Here is a tiny trained network, its code and every weight. The questions are about switching its units off for an input and a class, where a switched-off unit gives its printed mean instead of its output.

import numpy as np


def w(rows, s, z=0):
    codes = np.array(rows[::2]) - 128.0
    scale = np.full(codes.shape[1], s)
    scale[-1] = z or s
    return codes * scale


def norm(h):
    return h / np.sqrt((h * h).mean(-1, keepdims=True) + 1e-5)


def f(y):
    return y / 2 * (1 + np.tanh(0.7978845608 * (y + 0.044715 * y**3)))


def log_softmax(a):
    a = a - a.max(-1, keepdims=True)
    return a - np.log(np.exp(a).sum(-1, keepdims=True))


def net(x, mask):
    res = np.array(x, float).reshape(1, 2) / 4 @ E
    u = 0
    for l in range(3):
        y = f(norm(res) @ A[l][:, :-1].T + A[l][:, -1])
        res = res + np.where(mask[u : u + 7], y, B[l][:, -1]) @ B[l][:, :-1]
        u += 7
    return log_softmax(norm(res)[-1] @ U[:, :-1].T + U[:, -1])


A, B = {}, {}
E = w([
[111,212,134,86,74,240],'x0',
[254,176,137,184,78,119],'x1',
],0.0041)
A[0] = w([
[37,108,99,90,193,140,206],'L0N1',
[180,116,142,102,150,139,22],'L0N2',
[205,129,141,207,81,157,150],'L0N3',
[128,70,157,172,189,58,196],'L0N4',
[119,155,254,151,198,83,2],'L0N5',
[145,134,97,132,162,144,107],'L0N6',
[117,184,166,74,66,176,185],'L0N7',
],0.0044,0.0012)
B[0] = w([
[225,220,235,185,135,67,254],'L0N1',
[77,135,124,188,194,158,110],'L0N2',
[7,210,149,159,197,71,217],'L0N3',
[135,198,28,47,59,118,243],'L0N4',
[119,112,40,152,114,230,118],'L0N5',
[127,145,107,151,185,141,123],'L0N6',
[180,112,3,109,140,38,223],'L0N7',
],0.0031,0.0026)
A[1] = w([
[45,72,174,80,175,147,77],'L1N1',
[115,166,79,96,122,113,244],'L1N2',
[126,145,132,112,115,199,60],'L1N3',
[240,111,192,71,128,129,43],'L1N4',
[140,2,108,148,152,97,8],'L1N5',
[115,146,122,101,98,221,1],'L1N6',
[153,139,160,141,94,142,137],'L1N7',
],0.0076,0.0017)
B[1] = w([
[254,248,195,254,157,79,208],'L1N1',
[63,65,151,177,147,155,254],'L1N2',
[164,69,58,135,133,23,147],'L1N3',
[37,109,118,201,132,171,141],'L1N4',
[145,127,42,61,86,168,184],'L1N5',
[157,83,35,82,138,33,171],'L1N6',
[137,110,154,125,196,87,145],'L1N7',
],0.006,0.0034)
A[2] = w([
[159,98,1,66,141,77,94],'L2N1',
[9,78,162,159,145,160,78],'L2N2',
[106,141,136,94,120,96,104],'L2N3',
[83,112,108,152,137,74,133],'L2N4',
[191,110,140,60,105,163,4],'L2N5',
[88,90,116,56,142,128,103],'L2N6',
[179,52,57,59,129,100,80],'L2N7',
],0.007,0.0031)
B[2] = w([
[42,126,35,110,107,155,254],'L2N1',
[137,2,175,144,100,177,164],'L2N2',
[126,118,109,186,102,139,125],'L2N3',
[106,118,115,100,118,193,164],'L2N4',
[137,143,86,121,22,179,109],'L2N5',
[150,173,132,194,123,126,140],'L2N6',
[117,200,29,108,84,144,205],'L2N7',
],0.0061,0.0064)
U = w([
[80,146,5,100,107,124,155],'0',
[181,207,194,177,172,66,173],'1',
[99,23,192,139,118,191,138],'2',
[166,139,173,46,101,157,2],'3',
],0.012,0.0068)

Each question gives the input, the list of numbers given to net, and the class t.
The units are the neurons (one row each of A and B). Each row of codes is followed by its name. A weight is (code - 128) times the scale printed after its matrix; where a second scale follows, it is the last column's (A, B and U).
mask holds one flag per neuron, layer by layer. A switched-off neuron (its flag False) gives its mean, the last column of its row in B, instead of its output. The means were averaged over made-up inputs and are rounded, as every weight is.
A unit's drop is (log p(t) with every unit on - log p(t) with that unit switched off) / (log p(t) with every unit on - log p(t) with every unit switched off).
The circuit of an input: a set's keep is (log p(t) with only the set's units on - log p(t) with every unit switched off) / (log p(t) with every unit on - log p(t) with every unit switched off). Starting from the 12 units with the biggest drops (on a tie, the unit counted first), units are removed one at a time, each time the one whose removal leaves the highest keep (on an exact tie, the one counted first), for as long as the keep stays at least 0.8.
units of the circuit, in order: the units of the circuit, biggest drop first
k most important neurons: the k neurons with the biggest drops, biggest first
k most important neurons of layer l: the k neurons of layer l with the biggest drops, biggest first
drop when u is switched off: that unit's drop, to one decimal
input [1,5], class 1: units of the circuit, in order -> L2N1
input [-3,2], class 2: 3 most important neurons -> L0N4, L0N7, L1N1
input [3,2], class 2: 3 most important neurons -> L0N7, L1N2, L1N1
input [-3,3], class 2: 4 most important neurons of layer 1 -> L1N1, L1N6, L1N5, L1N3
input [0,1], class 2: 2 most important neurons -> L2N2, L1N1
input [3,-1], class 2: 2 most important neurons -> L0N7, L1N2
input [-4,5], class 1: 4 most important neurons -> L0N7, L2N1, L1N6, L1N3
input [3,3], class 2: 2 most important neurons -> L1N2, L1N1
input [0,-1], class 2: 2 most important neurons -> L1N4, L1N1
input [-1,2], class 2: 2 most important neurons -> L1N1, L0N1
input [5,6], class 1: 4 most important neurons of layer 0 -> L0N4, L0N3, L0N5, L0N7
input [-4,-5], class 1: 2 most important neurons -> L0N7, L1N1
input [-6,-7], class 1: 4 most important neurons -> L1N1, L0N7, L1N6, L2N1
input [-1,-7], class 1: units of the circuit, in order -> L1N1
input [2,8], class 1: drop when L2N1 is switched off -> 0.1
input [2,7], class 1: drop when L2N1 is switched off -> 0.2
